Here is a tiny trained network, its code and every weight. The questions are about switching its units off for an input and a target symbol, where a switched-off unit gives its printed mean instead of its output.

import numpy as np


def w(rows, s, z=0):
    codes = np.array(rows[::2]) - 128.0
    scale = np.full(codes.shape[1], s)
    scale[-1] = z or s
    return codes * scale


def f(y):
    return np.maximum(y, 0)


def softmax(a):
    e = np.exp(a - a.max(-1, keepdims=True))
    return e / e.sum(-1, keepdims=True)


def log_softmax(a):
    a = a - a.max(-1, keepdims=True)
    return a - np.log(np.exp(a).sum(-1, keepdims=True))


def net(x, mask):
    ids = ['αβγδεηθλμξπστω'.index(c) for c in x.split()]
    T = len(ids)
    res = E[ids] + P[:T]
    u = 0
    for l in range(2):
        r = res
        for j in range(2):
            rows = slice(2 * j, 2 * j + 2)
            q, k, v = (r @ M[l][rows].T for M in (Q, K, V))
            z = softmax(np.where(np.tri(T) > 0, q @ k.T / 2**0.5, -1e9)) @ v
            o = O[l][rows]
            res = res + np.where(mask[u + j], z, o[:, -1]) @ o[:, :-1]
        u += 2
        y = f(res @ A[l][:, :-1].T + A[l][:, -1])
        res = res + np.where(mask[u : u + 16], y, B[l][:, -1]) @ B[l][:, :-1]
        u += 16
    return log_softmax(res[-1] @ U[:, :-1].T + U[:, -1])


Q, K, V, O, A, B = {}, {}, {}, {}, {}, {}
E = w([
[172,218,141,88,209,241],'α',
[194,104,100,227,10,106],'β',
[196,206,133,136,191,221],'γ',
[141,105,75,120,77,72],'δ',
[79,146,196,83,209,227],'ε',
[80,165,62,196,166,12],'η',
[140,71,73,109,88,98],'θ',
[133,117,60,124,98,40],'λ',
[97,60,143,138,112,91],'μ',
[62,148,195,51,237,236],'ξ',
[175,16,13,10,203,32],'π',
[43,132,253,148,220,250],'σ',
[236,247,3,36,247,166],'τ',
[16,7,240,19,52,9],'ω',
],0.0032)
P = w([
[94,210,188,150,61,252],'0',
[170,94,152,50,141,154],'1',
[173,91,128,35,135,119],'2',
[188,51,77,68,165,61],'3',
[172,44,21,62,223,8],'4',
[158,38,15,103,234,23],'5',
[131,48,52,167,193,68],'6',
],0.0027)
Q[0] = w([
[103,244,232,157,132,251],'0.h1',
[197,6,14,65,149,5],'0.h1',
[16,121,246,178,26,243],'0.h2',
[18,123,245,155,32,243],'0.h2',
],0.0032)
K[0] = w([
[182,176,247,246,20,251],'0.h1',
[60,111,17,5,249,21],'0.h1',
[44,51,234,224,7,194],'0.h2',
[34,64,240,233,4,207],'0.h2',
],0.0032)
V[0] = w([
[131,252,242,252,28,246],'0.h1',
[22,17,138,15,232,97],'0.h1',
[202,23,5,4,230,12],'0.h2',
[234,171,5,11,218,21],'0.h2',
],0.0032)
O[0] = w([
[101,239,54,252,26,250,55],'0.h1',
[27,7,236,21,230,94,136],'0.h1',
[201,64,161,6,242,18,252],'0.h2',
[228,176,110,5,248,33,248],'0.h2',
],0.0032,0.00049)
A[0] = w([
[234,227,81,20,249,215,228],'0.n1',
[21,129,253,94,198,236,244],'0.n2',
[123,21,26,242,48,59,211],'0.n3',
[204,243,5,238,17,162,187],'0.n4',
[197,249,6,242,28,207,205],'0.n5',
[9,82,251,100,160,230,251],'0.n6',
[238,226,108,32,247,235,215],'0.n7',
[112,235,9,247,21,219,203],'0.n8',
[64,7,143,84,19,5,200],'0.n9',
[89,5,208,34,94,7,241],'0.n10',
[229,168,5,223,30,48,224],'0.n11',
[10,158,231,218,87,236,234],'0.n12',
[63,8,208,53,39,6,215],'0.n13',
[239,233,4,201,62,75,192],'0.n14',
[7,174,199,248,12,234,125],'0.n15',
[237,248,57,30,250,213,219],'0.n16',
],0.0032,0.003)
B[0] = w([
[180,185,33,17,247,185,243],'0.n1',
[51,139,252,70,220,245,198],'0.n2',
[175,15,68,237,64,97,206],'0.n3',
[195,167,33,233,20,237,194],'0.n4',
[151,162,58,233,17,246,203],'0.n5',
[66,120,252,71,133,244,202],'0.n6',
[197,206,52,17,249,228,226],'0.n7',
[112,140,93,222,15,241,197],'0.n8',
[118,4,228,148,73,10,203],'0.n9',
[128,8,233,61,154,20,253],'0.n10',
[233,139,16,234,50,146,220],'0.n11',
[68,157,234,145,49,232,196],'0.n12',
[109,6,244,90,102,15,216],'0.n13',
[232,198,6,220,85,163,200],'0.n14',
[31,105,238,212,14,222,173],'0.n15',
[200,226,21,24,249,199,235],'0.n16',
],0.0032,0.0037)
Q[1] = w([
[103,243,139,118,244,232],'1.h1',
[109,242,133,118,240,235],'1.h1',
[127,11,123,179,33,5],'1.h2',
[26,251,202,139,191,249],'1.h2',
],0.0032)
K[1] = w([
[218,248,25,243,30,252],'1.h1',
[213,247,26,239,35,253],'1.h1',
[229,34,101,11,250,8],'1.h2',
[33,49,220,251,9,204],'1.h2',
],0.0032)
V[1] = w([
[6,16,252,139,8,11],'1.h1',
[16,12,250,34,201,52],'1.h1',
[92,4,247,27,201,76],'1.h2',
[249,193,7,34,214,30],'1.h2',
],0.0032)
O[1] = w([
[2,121,9,6,8,28,107],'1.h1',
[65,25,35,21,64,189,5],'1.h1',
[221,38,115,25,170,239,1],'1.h2',
[242,222,253,9,41,54,18],'1.h2',
],0.0031,0.0064)
A[1] = w([
[240,147,240,45,168,233,239],'1.n1',
[161,167,67,208,5,90,2],'1.n2',
[163,204,247,157,153,60,214],'1.n3',
[146,235,245,202,207,97,155],'1.n4',
[117,11,36,212,187,122,206],'1.n5',
[181,207,238,169,140,25,206],'1.n6',
[47,21,58,160,175,142,254],'1.n7',
[219,98,239,46,217,247,247],'1.n8',
[13,88,7,38,25,121,89],'1.n9',
[8,83,5,39,27,117,89],'1.n10',
[160,236,251,194,195,87,158],'1.n11',
[159,66,50,200,12,157,104],'1.n12',
[113,89,10,196,206,103,217],'1.n13',
[92,37,24,213,192,92,223],'1.n14',
[198,202,221,162,121,12,171],'1.n15',
[153,178,33,191,3,90,19],'1.n16',
],0.0032,0.003)
B[1] = w([
[238,83,146,5,33,188,226],'1.n1',
[251,172,55,90,12,200,189],'1.n2',
[129,239,190,124,56,11,214],'1.n3',
[83,239,78,101,43,29,253],'1.n4',
[72,6,10,245,230,238,236],'1.n5',
[134,237,223,183,92,9,220],'1.n6',
[30,12,21,161,227,216,237],'1.n7',
[249,91,71,7,15,230,250],'1.n8',
[7,242,18,49,40,11,180],'1.n9',
[7,237,12,51,34,16,181],'1.n10',
[97,245,89,82,37,30,243],'1.n11',
[204,42,47,92,48,113,211],'1.n12',
[23,79,22,244,208,135,243],'1.n13',
[36,40,20,247,218,151,244],'1.n14',
[131,200,241,195,138,8,203],'1.n15',
[250,187,33,69,9,131,188],'1.n16',
],0.0032,0.0048)
U = w([
[122,179,160,141,112,132,92],'α',
[3,220,139,214,215,1,74],'β',
[176,175,79,204,61,81,74],'γ',
[130,138,135,132,133,110,133],'δ',
[97,77,147,158,156,179,215],'ε',
[8,188,20,14,57,84,84],'η',
[133,145,138,134,124,143,51],'θ',
[112,182,139,96,155,148,5],'λ',
[191,4,92,188,153,131,205],'μ',
[116,121,143,130,164,207,172],'ξ',
[246,63,148,27,83,237,164],'π',
[71,18,120,239,233,181,112],'σ',
[245,200,254,58,25,31,183],'τ',
[180,96,98,109,171,241,99],'ω',
],0.0031,0.0026)

Each question gives the input, a string of symbols that net reads in full, and the target symbol t.
The units are the heads (2 rows each of Q, K, V and O) and the neurons (one row each of A and B). Each row of codes is followed by its name. A weight is (code - 128) times the scale printed after its matrix; where a second scale follows, it is the last column's (O, A, B and U).
mask holds one flag per unit, layer by layer, with each layer's heads first. A switched-off unit (its flag False) gives its mean, the last column of its rows in O or B, instead of its output. The means were averaged over made-up inputs and are rounded, as every weight is.
A unit's drop is (log p(t) with every unit on - log p(t) with that unit switched off) / (log p(t) with every unit on - log p(t) with every unit switched off).
unit that matters most: the unit with the biggest drop
k most important neurons: the k neurons with the biggest drops, biggest first
k most important neurons of layer l: the k neurons of layer l with the biggest drops, biggest first
heads that matter: for each layer, one digit per head in row order, 1 if its drop is at least 0.15 and else 0, layers parted by /
drop of u: that unit's drop, to one decimal
input σ β ω τ α, target σ: unit that matters most => 1.h2
input π σ θ σ β γ, target π: heads that matter => 00 / 01
input τ ω ξ, target τ: heads that matter => 10 / 10
input β β β β, target γ: heads that matter => 10 / 11
input π π ω π λ, target η: 3 most important neurons => [0.n13, 0.n10, 0.n9]
input ω μ ε τ ξ β ω, target η: heads that matter => 10 / 10
input τ ξ α, target τ: heads that matter => 00 / 11
input π σ ε, target π: 2 most important neurons of layer 1 => [1.n8, 1.n1]
input σ λ τ, target σ: 2 most important neurons => [0.n15, 0.n12]
input τ ω β β β ξ, target τ: heads that matter => 10 / 11
input σ ω ξ, target σ: 2 most important neurons => [0.n15, 0.n12]
input σ α β τ π, target τ: heads that matter => 01 / 01
input β δ β τ τ α, target β: heads that matter => 11 / 11
input τ τ σ, target τ: unit that matters most => 1.h1
input τ τ β τ ω β, target η: heads that matter => 10 / 10
input γ τ τ β, target τ: heads that matter => 00 / 01
input σ β ξ σ, target σ: 2 most important neurons of layer 0 => [0.n15, 0.n12]
input β ω μ θ, target η: heads that matter => 00 / 10
input σ ε τ ξ τ θ, target τ: drop of 1.h2 => 1.7
input β τ σ η τ σ, target β: drop of 1.n6 => 0.0
input τ τ λ, target τ: drop of 0.h2 => 0.1
input β σ β ω β μ, target η: most important neuron of layer 0 => [0.n13]
